Below are the code and all the weights of a small trained network. Each question names an input and a class and asks about switching units off, where a switched-off unit gives its printed mean instead of its output.

import numpy as np


def w(rows, s, z=0):
    codes = np.array(rows[::2]) - 128.0
    scale = np.full(codes.shape[1], s)
    scale[-1] = z or s
    return codes * scale


def f(y):
    return y / 2 * (1 + np.tanh(0.7978845608 * (y + 0.044715 * y**3)))


def log_softmax(a):
    a = a - a.max(-1, keepdims=True)
    return a - np.log(np.exp(a).sum(-1, keepdims=True))


def net(x, mask):
    res = np.array(x, float).reshape(1, 3) / 4 @ E
    y = f(res @ A[0][:, :-1].T + A[0][:, -1])
    res = res + np.where(mask, y, B[0][:, -1]) @ B[0][:, :-1]
    return log_softmax(res[-1] @ U[:, :-1].T + U[:, -1])


A, B = {}, {}
E = w([
[146,2,94,163,103,120,84],'x0',
[41,125,125,79,52,53,146],'x1',
[169,108,69,52,121,157,209],'x2',
],0.012)
A[0] = w([
[64,182,198,124,132,85,55,176],'N0',
[200,26,111,189,178,196,75,119],'N1',
[181,206,164,156,233,194,149,179],'N2',
[124,110,190,225,156,115,10,204],'N3',
[91,31,71,130,52,57,108,94],'N4',
[112,44,95,115,50,50,101,98],'N5',
[148,86,155,190,188,127,24,169],'N6',
[98,196,96,10,72,98,245,139],'N7',
[224,70,67,142,140,183,128,124],'N8',
[194,66,24,136,150,214,131,151],'N9',
[139,116,152,217,152,124,31,191],'N10',
[48,194,234,104,82,78,117,170],'N11',
[205,86,30,19,132,150,254,212],'N12',
[171,210,176,139,252,179,151,183],'N13',
[81,73,120,131,74,117,111,139],'N14',
[109,31,92,119,54,53,103,97],'N15',
[67,181,252,180,118,59,68,254],'N16',
[88,86,105,111,48,71,106,152],'N17',
],0.0067,0.0058)
B[0] = w([
[172,182,190,218,95,129,118,193],'N0',
[46,66,157,70,79,28,94,203],'N1',
[171,107,99,115,164,189,126,228],'N2',
[120,141,82,163,176,102,71,221],'N3',
[181,117,111,140,162,186,129,176],'N4',
[192,113,117,139,169,188,148,170],'N5',
[102,122,74,141,153,87,56,196],'N6',
[2,164,62,111,181,78,140,222],'N7',
[119,70,178,62,71,112,136,186],'N8',
[104,78,169,57,90,124,137,199],'N9',
[130,137,68,145,182,76,60,201],'N10',
[136,170,163,184,92,90,120,205],'N11',
[87,55,135,14,118,129,169,251],'N12',
[201,126,113,128,189,195,128,230],'N13',
[151,129,126,149,139,161,124,155],'N14',
[167,116,112,126,163,189,134,173],'N15',
[161,175,154,217,111,127,104,237],'N16',
[137,149,114,175,153,152,132,173],'N17',
],0.0089,0.012)
U = w([
[194,150,117,161,165,189,82,250],'0',
[24,134,51,108,164,1,101,203],'1',
[137,109,110,80,156,236,211,73],'2',
[115,75,224,78,28,72,114,18],'3',
[101,186,236,158,47,69,142,56],'4',
],0.0092,0.0011)

Each question gives the input, the list of numbers given to net, and the class t.
The units are the neurons (one row each of A and B). Each row of codes is followed by its name. A weight is (code - 128) times the scale printed after its matrix; where a second scale follows, it is the last column's (A, B and U).
mask holds one flag per neuron, in row order. A switched-off neuron (its flag False) gives its mean, the last column of its row in B, instead of its output. The means were averaged over made-up inputs and are rounded, as every weight is.
A unit's drop is (log p(t) with every unit on - log p(t) with that unit switched off) / (log p(t) with every unit on - log p(t) with every unit switched off).
The circuit of an input: a set's keep is (log p(t) with only the set's units on - log p(t) with every unit switched off) / (log p(t) with every unit on - log p(t) with every unit switched off). Starting from the 12 units with the biggest drops (on a tie, the unit counted first), units are removed one at a time, each time the one whose removal leaves the highest keep (on an exact tie, the one counted first), for as long as the keep stays at least 0.8.
units of the circuit, in order: the units of the circuit, biggest drop first
unit that matters most: the unit with the biggest drop
top k neurons: the k neurons with the biggest drops, biggest first
drop of u: that unit's drop, to one decimal
input [3,-8,-7], class 1: units of the circuit, in order -> N1
input [0,1,-5], class 4: units of the circuit, in order -> N0, N16
input [-5,-2,1], class 2: units of the circuit, in order -> N3, N10
input [1,0,7], class 3: top 2 neurons -> N13, N2
input [8,-8,0], class 1: top 3 neurons -> N6, N10, N3
input [0,-3,1], class 2: top 3 neurons -> N7, N11, N16
input [7,0,8], class 3: top 4 neurons -> N1, N8, N9, N13
input [-4,0,-8], class 0: top 3 neurons -> N1, N3, N10
input [7,-3,1], class 3: top 2 neurons -> N7, N8
input [1,2,-8], class 0: top 3 neurons -> N1, N3, N7
input [1,7,7], class 2: drop of N3 -> 0.2
input [8,2,1], class 2: drop of N0 -> 0.1
input [-1,1,0], class 4: drop of N10 -> 0.2
input [4,-6,3], class 3: drop of N17 -> 0.0
input [-3,-5,1], class 2: unit that matters most -> N16
